Below are the code and all the weights of a small trained network. Each question names an input and a target symbol and asks about switching units off, where a switched-off unit gives its printed mean instead of its output.

import numpy as np


def w(rows, s, z=0):
    codes = np.array(rows[::2]) - 128.0
    scale = np.full(codes.shape[1], s)
    scale[-1] = z or s
    return codes * scale


def norm(h):
    return h / np.sqrt((h * h).mean(-1, keepdims=True) + 1e-5)


def f(y):
    return np.maximum(y, 0)


def softmax(a):
    e = np.exp(a - a.max(-1, keepdims=True))
    return e / e.sum(-1, keepdims=True)


def log_softmax(a):
    a = a - a.max(-1, keepdims=True)
    return a - np.log(np.exp(a).sum(-1, keepdims=True))


def net(x, mask):
    ids = ['βγεηθλπστψ'.index(c) for c in x.split()]
    T = len(ids)
    res = E[ids] + P[:T]
    u = 0
    for l in range(2):
        q, k, v = (norm(res) @ M[l].T for M in (Q, K, V))
        z = softmax(np.where(np.tri(T) > 0, q @ k.T / 3**0.5, -1e9)) @ v
        res = res + np.where(mask[u], z, O[l][:, -1]) @ O[l][:, :-1]
        u += 1
        y = f(norm(res) @ A[l][:, :-1].T + A[l][:, -1])
        res = res + np.where(mask[u : u + 4], y, B[l][:, -1]) @ B[l][:, :-1]
        u += 4
    return log_softmax(norm(res)[-1] @ U[:, :-1].T + U[:, -1])


Q, K, V, O, A, B = {}, {}, {}, {}, {}, {}
E = w([
[152,122,89,82,121,181],'β',
[106,112,111,37,82,88],'γ',
[221,128,84,66,183,148],'ε',
[171,123,87,64,107,132],'η',
[72,137,120,21,113,96],'θ',
[110,117,107,56,94,103],'λ',
[187,118,120,72,125,149],'π',
[108,230,58,166,154,120],'σ',
[147,97,154,62,130,110],'τ',
[122,134,167,28,173,250],'ψ',
],0.023)
P = w([
[101,141,174,99,47,175],'0',
[110,195,158,104,67,133],'1',
[74,190,166,80,140,126],'2',
[99,205,135,72,161,151],'3',
[88,73,60,67,159,101],'4',
[110,106,23,68,162,134],'5',
[108,249,112,71,160,152],'6',
[178,225,53,77,146,180],'7',
[179,206,1,80,113,145],'8',
],0.012)
Q[0] = w([
[151,85,109,26,64,18],'0.h1',
[113,254,171,116,135,18],'0.h1',
[164,97,35,225,18,105],'0.h1',
],0.0067)
K[0] = w([
[55,50,39,3,249,226],'0.h1',
[136,199,83,227,153,147],'0.h1',
[84,239,119,204,124,170],'0.h1',
],0.0059)
V[0] = w([
[142,206,169,124,41,176],'0.h1',
[109,86,126,7,122,144],'0.h1',
[131,129,119,91,141,117],'0.h1',
],0.014)
O[0] = w([
[6,81,118,133,100,76,152],'0.h1',
[106,120,152,130,61,140,249],'0.h1',
[93,133,81,139,31,62,174],'0.h1',
],0.012,0.017)
A[0] = w([
[174,117,158,254,148,110,1],'0.n1',
[164,147,84,116,208,105,135],'0.n2',
[105,202,148,188,140,173,126],'0.n3',
[112,118,77,160,73,192,168],'0.n4',
],0.013,0.0087)
B[0] = w([
[31,142,70,105,63,147,128],'0.n1',
[90,128,39,175,133,253,155],'0.n2',
[96,128,148,136,116,107,151],'0.n3',
[89,173,221,103,142,116,254],'0.n4',
],0.018,0.0096)
Q[1] = w([
[195,56,153,145,233,70],'1.h1',
[173,125,40,32,129,247],'1.h1',
[193,90,135,176,107,158],'1.h1',
],0.013)
K[1] = w([
[220,28,245,3,60,133],'1.h1',
[147,255,164,114,216,19],'1.h1',
[63,103,210,66,43,18],'1.h1',
],0.0075)
V[1] = w([
[126,3,116,103,132,195],'1.h1',
[148,136,126,53,150,104],'1.h1',
[155,132,134,93,89,163],'1.h1',
],0.016)
O[1] = w([
[69,161,153,45,2,219,9],'1.h1',
[170,109,47,180,131,176,117],'1.h1',
[64,65,104,134,121,201,121],'1.h1',
],0.0093,0.014)
A[1] = w([
[219,86,158,213,148,131,45],'1.n1',
[162,2,103,118,171,87,3],'1.n2',
[160,130,136,43,100,79,56],'1.n3',
[214,120,196,79,147,103,50],'1.n4',
],0.0099,0.0068)
B[1] = w([
[6,147,164,127,92,120,131],'1.n1',
[136,172,143,102,157,137,138],'1.n2',
[74,175,117,178,144,177,252],'1.n3',
[82,134,134,144,73,178,203],'1.n4',
],0.018,0.0042)
U = w([
[105,120,122,75,81,170,254],'β',
[55,167,60,147,137,189,45],'γ',
[149,163,70,11,164,158,63],'ε',
[178,135,46,130,100,166,244],'η',
[141,136,104,88,141,126,52],'θ',
[145,130,103,108,124,133,52],'λ',
[148,131,122,126,131,147,68],'π',
[110,105,119,134,208,77,136],'σ',
[156,121,149,187,123,122,184],'τ',
[118,107,158,97,206,158,83],'ψ',
],0.013,0.0043)

Each question gives the input, a string of symbols that net reads in full, and the target symbol t.
The units are the heads (3 rows each of Q, K, V and O) and the neurons (one row each of A and B). Each row of codes is followed by its name. A weight is (code - 128) times the scale printed after its matrix; where a second scale follows, it is the last column's (O, A, B and U).
mask holds one flag per unit, layer by layer, with each layer's heads first. A switched-off unit (its flag False) gives its mean, the last column of its rows in O or B, instead of its output. The means were averaged over made-up inputs and are rounded, as every weight is.
A unit's drop is (log p(t) with every unit on - log p(t) with that unit switched off) / (log p(t) with every unit on - log p(t) with every unit switched off).
The circuit of an input: a set's keep is (log p(t) with only the set's units on - log p(t) with every unit switched off) / (log p(t) with every unit on - log p(t) with every unit switched off). Starting from all 10 units, units are removed one at a time, each time the one whose removal leaves the highest keep (on an exact tie, the one counted first), for as long as the keep stays at least 0.8.
circuit, biggest first: the units of the circuit, biggest drop first
k most important neurons: the k neurons with the biggest drops, biggest first
k most important neurons of layer l: the k neurons of layer l with the biggest drops, biggest first
drop when u is switched off: that unit's drop, to one decimal
input ε ε ε λ ε ε ε β, target β: circuit, biggest first	(0.n4 0.n2 1.h1 1.n3)
input ε η ε, target γ: circuit, biggest first	(1.h1)
input ε ε ε, target ε: 2 most important neurons	(0.n2 1.n2)
input θ θ ε ε π ψ ε ψ ε, target η: 2 most important neurons	(1.n3 0.n2)
input ε ε θ ε θ τ η ε τ, target γ: 2 most important neurons of layer 0	(0.n2 0.n4)
input ε ε ε σ τ, target τ: 2 most important neurons	(1.n4 0.n2)
input ε θ ε ε ε γ θ ε, target η: circuit, biggest first	(1.h1 0.h1)
input β λ τ σ ε τ, target τ: circuit, biggest first	(0.h1 1.h1)
input θ η π τ σ β τ λ π, target τ: circuit, biggest first	(1.h1 0.h1)
input θ ε β τ θ ψ θ ε, target γ: circuit, biggest first	(0.h1 1.n3)
input π θ ε, target β: circuit, biggest first	(0.h1 1.h1)
input γ ε π θ ε η θ π β, target β: circuit, biggest first	(1.h1 0.n4 1.n3)
input ε θ ε ε τ η ε τ, target γ: 2 most important neurons	(0.n2 1.n3)
input π ε σ π, target σ: circuit, biggest first	(1.h1)
input λ ε σ, target σ: 2 most important neurons of layer 1	(1.n3 1.n4)
input ε θ π η ε ε ε σ ε, target σ: 2 most important neurons of layer 1	(1.n1 1.n3)
input τ ε σ η, target σ: drop when 1.h1 is switched off	0.5
input ε η β λ θ ε σ γ ε, target σ: drop when 0.n2 is switched off	-0.1
input σ ε γ, target σ: drop when 1.h1 is switched off	0.6
input σ ε λ, target σ: most important neuron	(1.n4)
